Below is a small trained network, with its code and all its weights. Each question gives an input and a class and asks what happens when units are switched off, that is, made to give their printed mean instead of their output.

import numpy as np


def w(rows, s, z=0):
    codes = np.array(rows[::2]) - 128.0
    scale = np.full(codes.shape[1], s)
    scale[-1] = z or s
    return codes * scale


def norm(h):
    return h / np.sqrt((h * h).mean(-1, keepdims=True) + 1e-5)


def f(y):
    return y / 2 * (1 + np.tanh(0.7978845608 * (y + 0.044715 * y**3)))


def log_softmax(a):
    a = a - a.max(-1, keepdims=True)
    return a - np.log(np.exp(a).sum(-1, keepdims=True))


def net(x, mask):
    res = np.array(x, float).reshape(1, 4) / 4 @ E
    u = 0
    for l in range(2):
        y = f(norm(res) @ A[l][:, :-1].T + A[l][:, -1])
        res = res + np.where(mask[u : u + 6], y, B[l][:, -1]) @ B[l][:, :-1]
        u += 6
    return log_softmax(norm(res)[-1] @ U[:, :-1].T + U[:, -1])


A, B = {}, {}
E = w([
[121,118,131,128,114,202,2],'x0',
[104,215,62,133,111,154,116],'x1',
[164,150,96,71,206,73,111],'x2',
[54,67,35,110,136,114,92],'x3',
],0.0085)
A[0] = w([
[49,167,76,150,75,122,89,56],'L0N1',
[87,122,142,181,91,97,254,155],'L0N2',
[214,75,163,94,185,218,152,2],'L0N3',
[99,106,100,89,136,135,152,163],'L0N4',
[160,204,118,60,213,164,100,94],'L0N5',
[106,135,46,187,115,191,149,49],'L0N6',
],0.0087,0.0028)
B[0] = w([
[105,161,120,199,80,147,131,172],'L0N1',
[172,74,199,100,92,10,169,255],'L0N2',
[137,168,126,144,105,194,195,149],'L0N3',
[105,59,140,170,106,68,208,151],'L0N4',
[170,157,128,150,186,101,86,184],'L0N5',
[73,176,156,155,84,157,131,160],'L0N6',
],0.012,0.0066)
A[1] = w([
[114,139,190,145,178,167,164,3],'L1N1',
[151,133,161,14,98,111,170,92],'L1N2',
[91,184,131,104,127,204,118,60],'L1N3',
[115,123,168,171,47,66,110,14],'L1N4',
[208,153,254,174,59,240,139,131],'L1N5',
[73,76,107,115,154,68,94,95],'L1N6',
],0.0083,0.0037)
B[1] = w([
[52,60,133,111,168,117,81,120],'L1N1',
[119,76,250,221,166,138,47,174],'L1N2',
[160,36,188,99,28,112,132,142],'L1N3',
[111,176,154,103,124,124,207,173],'L1N4',
[74,55,83,49,254,180,169,253],'L1N5',
[47,81,102,161,136,84,151,156],'L1N6',
],0.0083,0.0071)
U = w([
[198,158,114,88,77,116,89,2],'0',
[175,97,179,143,120,43,154,254],'1',
[95,199,103,178,72,130,125,24],'2',
[80,199,141,118,74,125,190,66],'3',
[89,108,96,146,85,181,76,143],'4',
[249,211,118,111,197,107,50,219],'5',
[141,80,142,71,213,170,110,130],'6',
[103,69,101,128,150,73,120,111],'7',
],0.012,0.0041)

Each question gives the input, the list of numbers given to net, and the class t.
The units are the neurons (one row each of A and B). Each row of codes is followed by its name. A weight is (code - 128) times the scale printed after its matrix; where a second scale follows, it is the last column's (A, B and U).
mask holds one flag per neuron, layer by layer. A switched-off neuron (its flag False) gives its mean, the last column of its row in B, instead of its output. The means were averaged over made-up inputs and are rounded, as every weight is.
A unit's drop is (log p(t) with every unit on - log p(t) with that unit switched off) / (log p(t) with every unit on - log p(t) with every unit switched off).
The circuit of an input: a set's keep is (log p(t) with only the set's units on - log p(t) with every unit switched off) / (log p(t) with every unit on - log p(t) with every unit switched off). Starting from all 12 units, units are removed one at a time, each time the one whose removal leaves the highest keep (on an exact tie, the one counted first), for as long as the keep stays at least 0.8.
units of the circuit, in order: the units of the circuit, biggest drop first
top k neurons: the k neurons with the biggest drops, biggest first
top k neurons in layer l: the k neurons of layer l with the biggest drops, biggest first
drop of u: that unit's drop, to one decimal
input [0,4,-6,5], class 2: top neuron -> L0N1
input [3,3,7,4], class 5: top 2 neurons in layer 0 -> L0N5, L0N2
input [-1,-5,3,-4], class 6: units of the circuit, in order -> L0N3, L1N5, L0N2
input [-3,7,2,4], class 2: top 2 neurons in layer 0 -> L0N2, L0N1
input [-3,1,7,-2], class 5: units of the circuit, in order -> L0N2, L0N5
input [7,-5,8,0], class 5: units of the circuit, in order -> L1N5, L0N2
input [-3,7,5,6], class 2: top 3 neurons -> L0N2, L1N5, L0N1
input [3,-6,-3,1], class 6: units of the circuit, in order -> L0N2, L1N5
input [0,-1,-8,2], class 3: units of the circuit, in order -> L1N4, L0N6
input [2,-8,7,-6], class 6: units of the circuit, in order -> L1N5, L0N2
input [3,3,1,7], class 2: top 2 neurons -> L0N1, L1N5
input [7,-4,6,0], class 5: top 2 neurons -> L1N5, L0N5
input [5,-1,8,3], class 5: top 2 neurons -> L0N5, L1N5
input [2,-6,-8,0], class 6: top neuron -> L1N5
input [7,-3,-1,3], class 4: units of the circuit, in order -> L0N2, L1N5
input [5,0,2,5], class 4: units of the circuit, in order -> L0N2, L1N5
input [-1,-4,-1,-5], class 6: top 3 neurons -> L1N5, L0N3, L0N4
input [-1,6,-5,-8], class 6: top 2 neurons -> L1N5, L0N4
input [2,1,-3,6], class 2: drop of L1N5 -> 0.1
input [3,8,-2,-2], class 4: units of the circuit, in order -> L0N2
input [-1,-8,5,-2], class 6: drop of L0N3 -> 0.8
input [7,-7,-1,-6], class 6: drop of L1N5 -> 0.2
